Below is a small trained network, with its code and all its weights. Each question gives an input and a target symbol and asks what happens when units are switched off, that is, made to give their printed mean instead of their output.

import numpy as np


def w(rows, s, z=0):
    codes = np.array(rows[::2]) - 128.0
    scale = np.full(codes.shape[1], s)
    scale[-1] = z or s
    return codes * scale


def norm(h):
    return h / np.sqrt((h * h).mean(-1, keepdims=True) + 1e-5)


def f(y):
    return y / 2 * (1 + np.tanh(0.7978845608 * (y + 0.044715 * y**3)))


def softmax(a):
    e = np.exp(a - a.max(-1, keepdims=True))
    return e / e.sum(-1, keepdims=True)


def log_softmax(a):
    a = a - a.max(-1, keepdims=True)
    return a - np.log(np.exp(a).sum(-1, keepdims=True))


def net(x, mask):
    ids = ['ΔΦβγζλξτψ'.index(c) for c in x.split()]
    T = len(ids)
    res = E[ids] + P[:T]
    u = 0
    for l in range(2):
        q, k, v = (norm(res) @ M[l].T for M in (Q, K, V))
        z = softmax(np.where(np.tri(T) > 0, q @ k.T / 2**0.5, -1e9)) @ v
        res = res + np.where(mask[u], z, O[l][:, -1]) @ O[l][:, :-1]
        u += 1
        y = f(norm(res) @ A[l][:, :-1].T + A[l][:, -1])
        res = res + np.where(mask[u : u + 4], y, B[l][:, -1]) @ B[l][:, :-1]
        u += 4
    return log_softmax(norm(res)[-1] @ U[:, :-1].T + U[:, -1])


Q, K, V, O, A, B = {}, {}, {}, {}, {}, {}
E = w([
[204,124,146,136,137,118,69],'Δ',
[64,108,86,238,123,183,177],'Φ',
[130,104,149,118,149,110,88],'β',
[158,112,132,112,136,173,78],'γ',
[160,80,134,125,135,132,87],'ζ',
[83,121,191,115,85,181,95],'λ',
[249,173,160,159,113,219,168],'ξ',
[134,142,147,189,61,82,88],'τ',
[160,81,129,240,91,122,132],'ψ',
],0.016)
P = w([
[125,196,150,54,137,56,159],'0',
[168,43,74,126,132,176,28],'1',
[161,65,63,152,119,200,38],'2',
[125,90,58,163,117,210,40],'3',
[123,105,75,171,108,204,33],'4',
[147,91,78,202,110,226,54],'5',
[145,90,61,202,94,254,28],'6',
],0.0072)
Q[0] = w([
[215,199,161,145,47,106,31],'0.h1',
[208,56,142,193,84,188,1],'0.h1',
],0.0075)
K[0] = w([
[81,164,192,97,161,2,126],'0.h1',
[140,194,195,100,184,109,176],'0.h1',
],0.0092)
V[0] = w([
[137,8,148,126,176,172,117],'0.h1',
[185,144,106,146,114,221,156],'0.h1',
],0.013)
O[0] = w([
[133,74,121,99,251,151,74,13],'0.h1',
[112,206,115,143,178,150,65,253],'0.h1',
],0.018,0.0008)
A[0] = w([
[232,85,164,213,207,154,45,166],'0.n1',
[1,171,78,134,82,145,128,90],'0.n2',
[53,40,124,92,82,48,140,164],'0.n3',
[161,12,177,2,146,234,182,4],'0.n4',
],0.0076,0.0042)
B[0] = w([
[44,182,38,129,176,81,126,254],'0.n1',
[139,175,174,167,187,49,76,147],'0.n2',
[230,121,80,149,214,255,162,182],'0.n3',
[160,199,146,144,208,42,123,215],'0.n4',
],0.0091,0.0082)
Q[1] = w([
[125,82,121,49,27,205,234],'1.h1',
[203,171,170,210,63,253,75],'1.h1',
],0.0072)
K[1] = w([
[133,119,123,122,250,118,109],'1.h1',
[124,147,168,64,132,45,143],'1.h1',
],0.016)
V[1] = w([
[146,154,74,60,120,9,63],'1.h1',
[110,182,76,68,145,205,101],'1.h1',
],0.011)
O[1] = w([
[182,1,65,212,69,39,97,176],'1.h1',
[180,148,49,22,105,213,62,255],'1.h1',
],0.012,0.0018)
A[1] = w([
[107,92,60,117,76,127,51,96],'1.n1',
[99,176,203,145,87,161,183,234],'1.n2',
[154,206,127,66,188,147,2,115],'1.n3',
[242,87,218,159,4,125,109,253],'1.n4',
],0.0095,0.0041)
B[1] = w([
[8,70,180,92,170,241,181,173],'1.n1',
[78,109,106,55,204,79,57,189],'1.n2',
[168,175,76,119,185,155,205,254],'1.n3',
[138,155,124,142,121,213,70,195],'1.n4',
],0.011,0.0091)
U = w([
[108,133,100,196,111,127,161,69],'Δ',
[193,75,117,135,164,25,88,131],'Φ',
[84,172,189,138,125,10,133,148],'β',
[200,234,87,95,104,106,129,179],'γ',
[165,116,153,208,103,140,33,12],'ζ',
[75,81,42,36,86,113,125,192],'λ',
[130,101,194,127,135,160,252,101],'ξ',
[97,139,219,8,145,148,103,24],'τ',
[127,166,130,146,30,59,245,247],'ψ',
],0.011,0.0015)

Each question gives the input, a string of symbols that net reads in full, and the target symbol t.
The units are the heads (2 rows each of Q, K, V and O) and the neurons (one row each of A and B). Each row of codes is followed by its name. A weight is (code - 128) times the scale printed after its matrix; where a second scale follows, it is the last column's (O, A, B and U).
mask holds one flag per unit, layer by layer, with each layer's heads first. A switched-off unit (its flag False) gives its mean, the last column of its rows in O or B, instead of its output. The means were averaged over made-up inputs and are rounded, as every weight is.
A unit's drop is (log p(t) with every unit on - log p(t) with that unit switched off) / (log p(t) with every unit on - log p(t) with every unit switched off).
The circuit of an input: a set's keep is (log p(t) with only the set's units on - log p(t) with every unit switched off) / (log p(t) with every unit on - log p(t) with every unit switched off). Starting from all 10 units, units are removed one at a time, each time the one whose removal leaves the highest keep (on an exact tie, the one counted first), for as long as the keep stays at least 0.8.
circuit, biggest first: the units of the circuit, biggest drop first
unit that matters most: the unit with the biggest drop
top k neurons: the k neurons with the biggest drops, biggest first
k most important neurons of layer l: the k neurons of layer l with the biggest drops, biggest first
input ζ γ τ, target Φ: unit that matters most -> 0.h1
input ζ ζ β, target Φ: circuit, biggest first -> 0.h1, 1.h1
input ξ ζ λ β Φ Φ, target γ: 2 most important neurons of layer 1 -> 1.n3, 1.n2
input ζ β ξ β τ Δ, target Φ: circuit, biggest first -> 0.h1, 0.n4
input ξ λ ψ, target γ: circuit, biggest first -> 0.h1, 1.h1
input λ ψ ζ β, target τ: top 2 neurons -> 1.n2, 0.n1
input γ γ γ ξ, target λ: 3 most important neurons of layer 0 -> 0.n3, 0.n1, 0.n4
input Δ ζ ζ, target ζ: top 3 neurons -> 1.n4, 0.n1, 1.n3
input Φ ζ β ζ γ Δ, target λ: top 2 neurons -> 0.n2, 0.n3
input γ Φ γ Φ Φ ζ Φ, target λ: 3 most important neurons of layer 0 -> 0.n3, 0.n4, 0.n1
input ψ ζ γ ζ, target β: circuit, biggest first -> 1.h1, 0.n1, 0.h1
input ψ ζ ζ ξ, target β: top 2 neurons -> 0.n1, 0.n3
input ξ ζ τ τ ψ λ, target γ: circuit, biggest first -> 0.h1, 1.n3
input Δ ξ λ, target ζ: unit that matters most -> 1.n4
input γ ζ γ, target λ: circuit, biggest first -> 1.h1, 1.n1
input Δ β γ Φ Φ τ, target ζ: top 2 neurons -> 1.n4, 1.n3
input Φ β ζ ζ ζ Δ, target λ: top 2 neurons -> 0.n2, 0.n4
input ξ γ Φ, target γ: 2 most important neurons of layer 0 -> 0.n2, 0.n1
input ψ ξ λ Δ, target β: circuit, biggest first -> 1.h1, 0.h1, 0.n1
input Δ ψ γ ξ λ Δ, target ζ: unit that matters most -> 0.h1
